Below are the code and all the weights of a small trained network. Each question names an input and a target symbol and asks about switching units off, where a switched-off unit gives its printed mean instead of its output.

import numpy as np


def w(rows, s, z=0):
    codes = np.array(rows[::2]) - 128.0
    scale = np.full(codes.shape[1], s)
    scale[-1] = z or s
    return codes * scale


def softmax(a):
    e = np.exp(a - a.max(-1, keepdims=True))
    return e / e.sum(-1, keepdims=True)


def log_softmax(a):
    a = a - a.max(-1, keepdims=True)
    return a - np.log(np.exp(a).sum(-1, keepdims=True))


def net(x, mask):
    ids = ['αβγδζηθλμξπστφψω'.index(c) for c in x.split()]
    T = len(ids)
    res = E[ids] + P[:T]
    u = 0
    for l in range(2):
        r = res
        for j in range(3):
            rows = slice(3 * j, 3 * j + 3)
            q, k, v = (r @ M[l][rows].T for M in (Q, K, V))
            z = softmax(np.where(np.tri(T) > 0, q @ k.T / 3**0.5, -1e9)) @ v
            o = O[l][rows]
            res = res + np.where(mask[u + j], z, o[:, -1]) @ o[:, :-1]
        u += 3
    return log_softmax(res[-1] @ U[:, :-1].T + U[:, -1])


Q, K, V, O = {}, {}, {}, {}
E = w([
[126,133,110,140,119,150,131,113,153,123],'α',
[109,133,91,120,57,98,89,95,114,106],'β',
[89,135,112,149,68,169,195,152,91,48],'γ',
[147,136,118,133,82,136,142,100,166,114],'δ',
[135,108,118,127,104,195,148,127,117,82],'ζ',
[81,189,100,140,106,168,126,110,170,119],'η',
[160,139,133,113,164,129,146,127,214,106],'θ',
[149,188,191,140,164,97,175,101,146,115],'λ',
[89,159,131,131,197,139,134,144,174,128],'μ',
[82,148,149,90,109,158,85,159,123,95],'ξ',
[121,214,182,105,124,135,104,32,104,168],'π',
[181,88,166,120,177,116,122,216,113,79],'σ',
[137,114,151,117,204,148,105,97,91,108],'τ',
[169,134,77,255,184,96,111,171,130,79],'φ',
[82,4,113,183,101,46,100,79,168,75],'ψ',
[88,196,106,117,117,39,71,200,183,119],'ω',
],0.021)
P = w([
[190,55,227,206,64,187,101,239,136,172],'0',
[215,138,234,169,114,148,56,125,187,134],'1',
[167,168,241,192,125,125,93,125,139,103],'2',
[121,151,193,208,143,151,124,117,78,42],'3',
[140,112,149,166,141,84,70,76,89,59],'4',
[114,180,128,135,151,87,78,66,114,47],'5',
[78,206,100,142,178,109,109,83,90,13],'6',
[133,206,84,78,196,55,73,34,130,61],'7',
[85,183,83,92,156,46,97,64,99,1],'8',
],0.0069)
Q[0] = w([
[73,77,119,157,146,90,178,97,144,106],'0.h1',
[115,137,126,81,141,70,125,171,187,90],'0.h1',
[74,151,131,176,132,86,98,107,177,90],'0.h1',
[152,116,110,194,174,109,87,115,160,33],'0.h2',
[152,171,96,130,62,96,81,176,89,127],'0.h2',
[155,65,148,114,29,76,151,137,115,165],'0.h2',
[97,73,171,63,122,71,150,197,114,232],'0.h3',
[80,81,180,180,111,136,205,217,144,255],'0.h3',
[152,141,176,186,170,162,104,127,121,73],'0.h3',
],0.0073)
K[0] = w([
[135,45,115,132,113,136,175,130,160,85],'0.h1',
[106,90,60,118,117,97,103,189,190,105],'0.h1',
[82,154,161,146,128,60,119,129,172,55],'0.h1',
[94,129,143,160,174,100,144,108,167,69],'0.h2',
[91,115,111,153,108,81,149,168,166,124],'0.h2',
[139,76,238,178,85,183,133,149,164,215],'0.h2',
[143,33,164,126,38,202,113,131,163,187],'0.h3',
[168,114,199,159,58,202,52,165,157,161],'0.h3',
[112,97,121,109,184,1,91,130,128,99],'0.h3',
],0.008)
V[0] = w([
[203,175,111,124,126,213,132,208,152,136],'0.h1',
[99,132,153,129,107,153,73,168,112,165],'0.h1',
[192,204,84,86,155,182,110,156,101,116],'0.h1',
[150,97,59,117,131,138,91,125,112,230],'0.h2',
[96,125,49,136,115,99,110,56,138,2],'0.h2',
[122,139,96,156,212,54,107,113,111,109],'0.h2',
[107,50,116,71,97,177,81,166,125,172],'0.h3',
[92,116,201,67,183,67,169,101,115,99],'0.h3',
[83,126,124,153,200,174,124,83,158,134],'0.h3',
],0.0086)
O[0] = w([
[118,101,97,204,130,64,68,120,148,69,116],'0.h1',
[102,150,90,192,159,136,57,138,96,141,127],'0.h1',
[105,97,151,183,107,42,44,101,130,72,90],'0.h1',
[145,129,172,210,175,148,190,82,95,174,20],'0.h2',
[90,16,114,33,78,71,126,137,99,194,220],'0.h2',
[195,121,169,84,136,84,146,169,148,178,183],'0.h2',
[109,129,84,191,175,180,136,113,83,127,2],'0.h3',
[144,223,183,38,113,232,189,130,168,100,119],'0.h3',
[65,100,254,110,189,112,110,83,139,126,151],'0.h3',
],0.0083,0.0091)
Q[1] = w([
[164,124,152,163,172,119,138,146,34,175],'1.h1',
[240,122,56,106,126,127,120,130,138,190],'1.h1',
[163,101,125,81,131,104,128,151,75,91],'1.h1',
[131,115,131,87,80,155,184,80,144,205],'1.h2',
[124,144,194,99,33,54,136,190,177,165],'1.h2',
[138,73,141,2,122,173,86,107,150,79],'1.h2',
[111,148,102,102,127,141,186,145,94,239],'1.h3',
[96,171,167,142,145,141,77,111,165,92],'1.h3',
[146,120,72,198,194,153,167,132,143,171],'1.h3',
],0.0085)
K[1] = w([
[218,125,138,248,43,102,168,143,144,69],'1.h1',
[108,200,31,107,137,76,155,174,170,81],'1.h1',
[68,95,128,67,72,59,159,160,162,208],'1.h1',
[179,95,97,114,133,109,159,90,60,29],'1.h2',
[100,132,90,115,179,29,192,153,120,177],'1.h2',
[135,201,105,74,68,7,189,75,95,71],'1.h2',
[160,119,53,182,62,255,240,50,162,150],'1.h3',
[100,167,157,142,200,111,16,183,26,18],'1.h3',
[136,250,143,242,96,85,116,62,108,75],'1.h3',
],0.0056)
V[1] = w([
[160,203,145,175,19,107,155,69,85,160],'1.h1',
[62,158,41,123,143,103,162,215,183,164],'1.h1',
[177,88,53,165,63,124,202,109,243,77],'1.h1',
[163,129,182,162,219,165,148,208,147,173],'1.h2',
[195,30,115,156,132,181,166,122,144,103],'1.h2',
[60,123,97,78,140,196,158,124,154,54],'1.h2',
[26,146,129,167,52,131,170,52,193,164],'1.h3',
[202,81,147,105,121,179,227,60,167,118],'1.h3',
[139,151,149,121,2,164,83,103,32,130],'1.h3',
],0.0086)
O[1] = w([
[162,116,61,121,85,60,145,66,254,199,9],'1.h1',
[63,153,99,173,48,155,183,182,79,121,189],'1.h1',
[149,199,118,121,49,19,123,83,77,50,134],'1.h1',
[117,176,160,22,96,125,101,208,99,126,3],'1.h2',
[102,86,137,106,183,94,87,77,65,110,24],'1.h2',
[9,184,115,164,62,172,159,81,90,75,22],'1.h2',
[172,89,208,168,15,139,54,80,128,118,19],'1.h3',
[215,65,112,158,167,128,164,90,107,54,142],'1.h3',
[128,102,21,25,118,199,71,134,158,139,64],'1.h3',
],0.0087,0.0066)
U = w([
[186,144,145,188,122,130,94,124,105,146,202],'α',
[218,123,90,201,101,69,162,76,159,122,158],'β',
[132,103,174,205,111,57,179,105,157,42,123],'γ',
[130,98,84,131,158,86,60,98,155,48,119],'δ',
[92,119,253,178,104,106,146,134,125,119,97],'ζ',
[90,116,149,73,101,147,66,141,132,105,152],'η',
[175,179,125,131,67,140,185,178,105,216,190],'θ',
[216,187,150,70,53,102,136,118,177,56,28],'λ',
[156,111,150,130,209,188,116,134,161,73,173],'μ',
[90,85,172,45,130,19,95,125,119,125,102],'ξ',
[166,92,163,144,109,135,121,100,236,140,142],'π',
[128,70,191,181,64,99,96,127,145,142,166],'σ',
[139,202,38,111,201,109,175,125,143,81,93],'τ',
[240,81,120,114,80,128,54,137,94,152,164],'φ',
[146,135,139,56,94,112,149,93,36,169,144],'ψ',
[126,109,93,119,62,76,115,134,119,104,4],'ω',
],0.0049,0.0045)

Each question gives the input, a string of symbols that net reads in full, and the target symbol t.
The units are the heads (3 rows each of Q, K, V and O). Each row of codes is followed by its name. A weight is (code - 128) times the scale printed after its matrix; where a second scale follows, it is the last column's (O and U).
mask holds one flag per head, layer by layer. A switched-off head (its flag False) gives its mean, the last column of its rows in O, instead of its output. The means were averaged over made-up inputs and are rounded, as every weight is.
A unit's drop is (log p(t) with every unit on - log p(t) with that unit switched off) / (log p(t) with every unit on - log p(t) with every unit switched off).
The circuit of an input: a set's keep is (log p(t) with only the set's units on - log p(t) with every unit switched off) / (log p(t) with every unit on - log p(t) with every unit switched off). Starting from all 6 units, units are removed one at a time, each time the one whose removal leaves the highest keep (on an exact tie, the one counted first), for as long as the keep stays at least 0.8.
units of the circuit, in order: the units of the circuit, biggest drop first
most important unit: the unit with the biggest drop
heads that matter: for each layer, one digit per head in row order, 1 if its drop is at least 0.15 and else 0, layers parted by /
input ω β φ β, target ξ: units of the circuit, in order : 0.h2, 1.h3, 0.h3, 1.h2
input φ γ α τ ξ ξ τ θ γ, target μ: heads that matter : 001 / 100
input π α λ ψ ζ α φ μ, target μ: units of the circuit, in order : 1.h3, 1.h1, 0.h1
input ξ ω ω π, target θ: units of the circuit, in order : 0.h3, 1.h2, 1.h1
input σ φ γ ζ ζ λ γ π, target π: units of the circuit, in order : 1.h1, 0.h3
input δ δ γ λ, target λ: heads that matter : 001 / 000
input γ π γ φ σ η, target ξ: most important unit : 0.h2
input β θ ω ξ θ λ β, target λ: units of the circuit, in order : 0.h3, 1.h1
input β λ π γ ω μ δ, target θ: heads that matter : 010 / 111
input φ ω ζ β π τ π, target μ: heads that matter : 001 / 101
input ω τ μ π ω ξ λ, target θ: heads that matter : 010 / 011
input φ ζ μ, target ξ: units of the circuit, in order : 1.h2, 0.h3
input δ γ σ π ψ η ψ, target ψ: heads that matter : 110 / 000
input ζ ψ β λ φ ζ, target φ: heads that matter : 111 / 011
input μ γ σ π, target τ: units of the circuit, in order : 1.h3, 0.h2
input φ τ η γ φ τ, target ξ: units of the circuit, in order : 0.h2, 0.h3, 1.h2
input ξ ζ ξ η, target η: most important unit : 1.h3
input ψ γ θ γ μ μ θ, target μ: heads that matter : 101 / 101
input ψ γ η β, target β: heads that matter : 101 / 011
input τ τ ξ θ ω ω ψ, target ψ: units of the circuit, in order : 0.h1
input π λ φ ζ, target ξ: heads that matter : 011 / 011
input ζ γ ξ, target η: units of the circuit, in order : 1.h3, 0.h2
input π α γ τ τ ζ ψ μ, target μ: heads that matter : 101 / 101
input π δ σ α φ γ μ, target ξ: heads that matter : 111 / 010
input β σ ξ η ξ α, target η: units of the circuit, in order : 1.h3, 0.h2, 0.h1
input ω δ ω η σ φ η λ, target ξ: heads that matter : 111 / 001
